Here is a tiny trained network, its code and every weight. The questions are about switching its units off for an input and a target symbol, where a switched-off unit gives its printed mean instead of its output.

import numpy as np


def w(rows, s, z=0):
    codes = np.array(rows[::2]) - 128.0
    scale = np.full(codes.shape[1], s)
    scale[-1] = z or s
    return codes * scale


def norm(h):
    return h / np.sqrt((h * h).mean(-1, keepdims=True) + 1e-5)


def f(y):
    return y / 2 * (1 + np.tanh(0.7978845608 * (y + 0.044715 * y**3)))


def softmax(a):
    e = np.exp(a - a.max(-1, keepdims=True))
    return e / e.sum(-1, keepdims=True)


def log_softmax(a):
    a = a - a.max(-1, keepdims=True)
    return a - np.log(np.exp(a).sum(-1, keepdims=True))


def net(x, mask):
    ids = ['αβγδεζηθλμξστψω'.index(c) for c in x.split()]
    T = len(ids)
    res = E[ids] + P[:T]
    u = 0
    for l in range(2):
        r = norm(res)
        for j in range(2):
            rows = slice(2 * j, 2 * j + 2)
            q, k, v = (r @ M[l][rows].T for M in (Q, K, V))
            z = softmax(np.where(np.tri(T) > 0, q @ k.T / 2**0.5, -1e9)) @ v
            o = O[l][rows]
            res = res + np.where(mask[u + j], z, o[:, -1]) @ o[:, :-1]
        u += 2
        y = f(norm(res) @ A[l][:, :-1].T + A[l][:, -1])
        res = res + np.where(mask[u : u + 8], y, B[l][:, -1]) @ B[l][:, :-1]
        u += 8
    return log_softmax(norm(res)[-1] @ U[:, :-1].T + U[:, -1])


Q, K, V, O, A, B = {}, {}, {}, {}, {}, {}
E = w([
[125,125,163,116,144],'α',
[163,50,203,28,219],'β',
[83,247,134,106,51],'γ',
[162,84,145,160,127],'δ',
[123,79,136,161,150],'ε',
[181,69,201,98,163],'ζ',
[142,113,130,130,144],'η',
[107,115,127,214,165],'θ',
[154,36,158,120,126],'λ',
[123,143,118,51,60],'μ',
[126,118,92,87,214],'ξ',
[143,108,98,4,136],'σ',
[160,80,124,109,136],'τ',
[131,182,97,188,128],'ψ',
[60,48,113,144,144],'ω',
],0.018)
P = w([
[27,180,162,74,245],'0',
[175,51,99,162,133],'1',
[177,138,149,182,29],'2',
[37,175,167,142,143],'3',
[154,82,76,146,156],'4',
[165,147,143,175,28],'5',
[50,199,181,130,149],'6',
[174,51,129,152,201],'7',
[180,151,157,132,66],'8',
[45,251,191,124,145],'9',
[139,74,73,170,156],'10',
],0.014)
Q[0] = w([
[88,61,143,70,255],'0.h0',
[222,81,58,208,141],'0.h0',
[144,88,26,176,165],'0.h1',
[78,89,164,151,154],'0.h1',
],0.0084)
K[0] = w([
[197,145,254,28,143],'0.h0',
[12,146,14,6,63],'0.h0',
[214,23,47,90,106],'0.h1',
[63,32,184,178,132],'0.h1',
],0.0076)
V[0] = w([
[188,192,117,166,109],'0.h0',
[98,70,156,204,254],'0.h0',
[174,20,157,66,81],'0.h1',
[169,155,21,120,122],'0.h1',
],0.0087)
O[0] = w([
[235,130,201,230,189,70],'0.h0',
[54,117,94,252,3,255],'0.h0',
[98,37,185,56,67,175],'0.h1',
[167,57,51,110,131,14],'0.h1',
],0.0065,0.0055)
A[0] = w([
[26,141,171,39,192,166],'0.n0',
[249,132,37,209,160,68],'0.n1',
[105,15,38,83,220,2],'0.n2',
[193,111,144,63,59,131],'0.n3',
[198,82,188,118,76,16],'0.n4',
[147,163,25,164,237,187],'0.n5',
[232,183,192,78,54,205],'0.n6',
[1,186,110,128,250,89],'0.n7',
],0.009,0.0037)
B[0] = w([
[54,149,102,172,131,239],'0.n0',
[185,204,72,167,189,139],'0.n1',
[114,3,187,114,180,195],'0.n2',
[167,199,55,98,69,209],'0.n3',
[116,196,136,99,62,201],'0.n4',
[88,72,192,79,163,138],'0.n5',
[113,249,77,196,127,252],'0.n6',
[31,176,127,42,85,254],'0.n7',
],0.011,0.0037)
Q[1] = w([
[133,255,165,109,187],'1.h0',
[30,74,65,100,182],'1.h0',
[69,161,142,158,112],'1.h1',
[137,202,155,103,168],'1.h1',
],0.0081)
K[1] = w([
[124,58,200,122,109],'1.h0',
[162,129,10,151,148],'1.h0',
[99,166,117,70,140],'1.h1',
[115,168,122,140,53],'1.h1',
],0.011)
V[1] = w([
[141,122,134,158,149],'1.h0',
[99,222,2,99,129],'1.h0',
[130,88,103,113,169],'1.h1',
[183,156,151,129,82],'1.h1',
],0.0078)
O[1] = w([
[86,101,164,85,2,59],'1.h0',
[104,164,103,102,201,238],'1.h0',
[46,163,153,108,113,1],'1.h1',
[168,156,173,206,76,57],'1.h1',
],0.0095,0.0022)
A[1] = w([
[99,186,50,212,69,33],'1.n0',
[31,189,192,71,67,109],'1.n1',
[118,103,166,109,167,46],'1.n2',
[81,187,19,146,81,3],'1.n3',
[68,128,71,147,56,110],'1.n4',
[151,214,240,255,118,89],'1.n5',
[194,110,56,31,208,115],'1.n6',
[156,137,148,29,79,102],'1.n7',
],0.0096,0.0036)
B[1] = w([
[177,88,127,95,229,228],'1.n0',
[111,219,139,122,58,254],'1.n1',
[74,98,137,96,91,127],'1.n2',
[127,88,140,97,193,192],'1.n3',
[109,214,151,29,213,217],'1.n4',
[152,34,190,190,137,245],'1.n5',
[179,67,193,65,255,156],'1.n6',
[254,56,238,210,173,130],'1.n7',
],0.0086,0.007)
U = w([
[93,90,141,117,117,80],'α',
[124,140,167,126,185,2],'β',
[134,117,158,96,141,90],'γ',
[25,206,124,89,109,213],'δ',
[161,142,162,46,187,102],'ε',
[107,93,29,152,33,151],'ζ',
[83,177,211,204,76,164],'η',
[157,177,80,120,74,154],'θ',
[189,127,198,101,6,55],'λ',
[132,153,60,225,146,132],'μ',
[139,136,92,97,54,173],'ξ',
[105,82,111,182,126,223],'σ',
[138,155,103,121,92,84],'τ',
[133,148,81,199,147,103],'ψ',
[91,141,71,195,151,46],'ω',
],0.011,0.0034)

Each question gives the input, a string of symbols that net reads in full, and the target symbol t.
The units are the heads (2 rows each of Q, K, V and O) and the neurons (one row each of A and B). Each row of codes is followed by its name. A weight is (code - 128) times the scale printed after its matrix; where a second scale follows, it is the last column's (O, A, B and U).
mask holds one flag per unit, layer by layer, with each layer's heads first. A switched-off unit (its flag False) gives its mean, the last column of its rows in O or B, instead of its output. The means were averaged over made-up inputs and are rounded, as every weight is.
A unit's drop is (log p(t) with every unit on - log p(t) with that unit switched off) / (log p(t) with every unit on - log p(t) with every unit switched off).
The circuit of an input: a set's keep is (log p(t) with only the set's units on - log p(t) with every unit switched off) / (log p(t) with every unit on - log p(t) with every unit switched off). Starting from the 12 units with the biggest drops (on a tie, the unit counted first), units are removed one at a time, each time the one whose removal leaves the highest keep (on an exact tie, the one counted first), for as long as the keep stays at least 0.8.
circuit, biggest first: the units of the circuit, biggest drop first
most important unit: the unit with the biggest drop
top k neurons: the k neurons with the biggest drops, biggest first
top k neurons in layer l: the k neurons of layer l with the biggest drops, biggest first
which heads matter: for each layer, one digit per head in row order, 1 if its drop is at least 0.15 and else 0, layers parted by /
drop when u is switched off: that unit's drop, to one decimal
input ζ θ ζ ω ε δ, target δ: circuit, biggest first	0.h0; 1.n4
input δ σ ψ δ λ ψ ε ψ δ ψ, target η: which heads matter	10 / 10
input ε δ ζ δ ε ξ, target ε: which heads matter	00 / 00
input δ γ δ η δ ζ ζ, target η: top 2 neurons in layer 0	0.n3; 0.n2
input ω ζ ε, target δ: top 2 neurons	1.n4; 1.n5
input ζ λ ζ δ δ, target ζ: most important unit	0.h1
input ζ ζ λ ζ μ δ δ θ δ λ, target η: top 2 neurons	1.n5; 0.n3
input α λ ω, target δ: which heads matter	01 / 10
input ζ λ ψ ω δ λ β, target δ: which heads matter	00 / 00
input δ δ μ ζ δ μ ζ δ, target ε: top 2 neurons	1.n5; 1.n6
input ζ δ δ λ λ ζ λ, target η: top 2 neurons	1.n5; 0.n7
input α ζ η μ δ δ α θ ζ ζ τ, target ε: which heads matter	10 / 00
input ψ ψ ζ, target μ: which heads matter	01 / 00
input ψ δ ψ, target μ: top neuron	0.n1
input β λ ψ, target μ: top 2 neurons in layer 0	0.n1; 0.n6
input β ε ζ δ ψ δ δ δ ζ, target η: top 2 neurons in layer 0	0.n6; 0.n4
input γ δ δ δ ξ σ μ δ ζ ζ α, target ε: top 2 neurons	1.n6; 1.n5
input μ β ψ μ ψ, target ε: drop when 0.h0 is switched off	0.2
input ω ζ δ λ ζ δ δ δ ζ μ μ, target ε: drop when 1.n7 is switched off	0.1
input δ α ζ δ ζ, target λ: top neuron in layer 0	0.n4
input δ δ μ θ θ, target ε: drop when 0.h0 is switched off	0.5
